Below is a small trained network, with its code and all its weights. Each question gives an input and a target symbol and asks what happens when units are switched off, that is, made to give their printed mean instead of their output.

import numpy as np


def w(rows, s, z=0):
    codes = np.array(rows[::2]) - 128.0
    scale = np.full(codes.shape[1], s)
    scale[-1] = z or s
    return codes * scale


def norm(h):
    return h / np.sqrt((h * h).mean(-1, keepdims=True) + 1e-5)


def f(y):
    return y / 2 * (1 + np.tanh(0.7978845608 * (y + 0.044715 * y**3)))


def softmax(a):
    e = np.exp(a - a.max(-1, keepdims=True))
    return e / e.sum(-1, keepdims=True)


def log_softmax(a):
    a = a - a.max(-1, keepdims=True)
    return a - np.log(np.exp(a).sum(-1, keepdims=True))


def net(x, mask):
    ids = ['αβδζηλμξπσφω'.index(c) for c in x.split()]
    T = len(ids)
    res = E[ids] + P[:T]
    q, k, v = (norm(res) @ M[0].T for M in (Q, K, V))
    z = softmax(np.where(np.tri(T) > 0, q @ k.T / 4**0.5, -1e9)) @ v
    res = res + np.where(mask[0], z, O[0][:, -1]) @ O[0][:, :-1]
    y = f(norm(res) @ A[0][:, :-1].T + A[0][:, -1])
    res = res + np.where(mask[1:9], y, B[0][:, -1]) @ B[0][:, :-1]
    return log_softmax(norm(res)[-1] @ U[:, :-1].T + U[:, -1])


Q, K, V, O, A, B = {}, {}, {}, {}, {}, {}
E = w([
[82,163,133,127,116],'α',
[27,168,106,158,101],'β',
[61,154,113,120,99],'δ',
[63,101,118,105,138],'ζ',
[64,128,173,105,115],'η',
[129,82,56,96,161],'λ',
[101,71,139,67,155],'μ',
[12,38,149,251,12],'ξ',
[142,108,67,76,88],'π',
[132,78,80,60,128],'σ',
[152,126,161,74,58],'φ',
[191,74,213,80,158],'ω',
],0.017)
P = w([
[64,253,130,58,209],'0',
[70,224,120,76,182],'1',
[62,186,107,81,166],'2',
[66,160,103,106,130],'3',
[54,132,103,126,110],'4',
[48,109,100,139,90],'5',
[48,87,99,156,68],'6',
[53,74,94,164,50],'7',
[53,70,87,184,28],'8',
],0.006)
Q[0] = w([
[185,172,115,152,242],'H0',
[183,181,163,117,42],'H0',
[9,55,128,47,49],'H0',
[125,134,104,56,165],'H0',
],0.012)
K[0] = w([
[146,237,111,29,169],'H0',
[164,220,148,216,179],'H0',
[178,5,114,141,40],'H0',
[239,109,161,19,106],'H0',
],0.011)
V[0] = w([
[65,177,10,148,58],'H0',
[60,45,149,102,173],'H0',
[164,108,159,38,82],'H0',
[201,108,74,137,179],'H0',
],0.012)
O[0] = w([
[115,97,81,69,247,252],'H0',
[197,211,77,149,141,255],'H0',
[137,98,44,120,49,169],'H0',
[165,96,159,223,158,5],'H0',
],0.012,0.0077)
A[0] = w([
[206,83,184,78,105,239],'N0',
[69,144,251,126,170,211],'N1',
[141,144,116,176,53,212],'N2',
[196,49,96,162,113,206],'N3',
[113,137,95,119,177,255],'N4',
[110,88,76,109,163,211],'N5',
[82,53,132,124,131,107],'N6',
[125,147,176,165,200,225],'N7',
],0.014,0.004)
B[0] = w([
[9,129,83,173,21,135],'N0',
[162,121,130,220,21,148],'N1',
[4,100,177,207,192,161],'N2',
[26,198,197,202,155,148],'N3',
[183,100,147,177,110,254],'N4',
[158,102,190,152,60,245],'N5',
[83,181,107,181,152,137],'N6',
[101,85,127,219,169,144],'N7',
],0.011)
U = w([
[118,129,246,108,96,171],'α',
[76,104,139,152,187,237],'β',
[73,118,135,67,156,173],'δ',
[164,185,108,112,177,154],'ζ',
[114,169,128,54,94,124],'η',
[150,107,150,198,164,204],'λ',
[108,241,40,172,109,5],'μ',
[115,116,148,115,99,109],'ξ',
[117,18,108,112,137,180],'π',
[183,133,92,183,63,74],'σ',
[38,81,91,81,34,56],'φ',
[48,124,178,207,70,171],'ω',
],0.011,0.0033)

Each question gives the input, a string of symbols that net reads in full, and the target symbol t.
The units are the heads (4 rows each of Q, K, V and O) and the neurons (one row each of A and B). Each row of codes is followed by its name. A weight is (code - 128) times the scale printed after its matrix; where a second scale follows, it is the last column's (O, A, B and U).
mask holds one flag per unit, heads first, then neurons. A switched-off unit (its flag False) gives its mean, the last column of its rows in O or B, instead of its output. The means were averaged over made-up inputs and are rounded, as every weight is.
A unit's drop is (log p(t) with every unit on - log p(t) with that unit switched off) / (log p(t) with every unit on - log p(t) with every unit switched off).
The circuit of an input: a set's keep is (log p(t) with only the set's units on - log p(t) with every unit switched off) / (log p(t) with every unit on - log p(t) with every unit switched off). Starting from all 9 units, units are removed one at a time, each time the one whose removal leaves the highest keep (on an exact tie, the one counted first), for as long as the keep stays at least 0.8.
units of the circuit, in order: the units of the circuit, biggest drop first
top k neurons: the k neurons with the biggest drops, biggest first
drop when u is switched off: that unit's drop, to one decimal
input α ζ β β λ π δ η, target π: units of the circuit, in order -> H0
input π ω λ, target ω: units of the circuit, in order -> H0, N3
input η δ π φ β β β σ, target σ: top 4 neurons -> N2, N5, N3, N7
input ω μ α, target ω: units of the circuit, in order -> H0, N2
input φ π ζ μ π δ ζ, target π: units of the circuit, in order -> H0, N5
input α φ π μ α π η β, target π: units of the circuit, in order -> H0, N3
input β ζ δ ζ α ω α μ α, target μ: units of the circuit, in order -> H0, N5
input μ ω ζ μ ξ β ζ β, target μ: top 2 neurons -> N2, N4
input π σ η, target σ: units of the circuit, in order -> H0, N2
input η φ σ, target φ: top 3 neurons -> N3, N4, N1
input μ δ α λ η α, target λ: top 2 neurons -> N7, N4
input μ β ζ ω σ, target ω: top 2 neurons -> N3, N2
input π π ζ, target π: top 2 neurons -> N5, N2
input π φ μ ξ α δ α β, target μ: top neuron -> N2
input ζ λ ω μ, target ω: drop when H0 is switched off -> 1.0
input μ α β η ω, target ω: drop when H0 is switched off -> 0.6
input π μ β σ ξ α π η, target α: drop when H0 is switched off -> 0.6
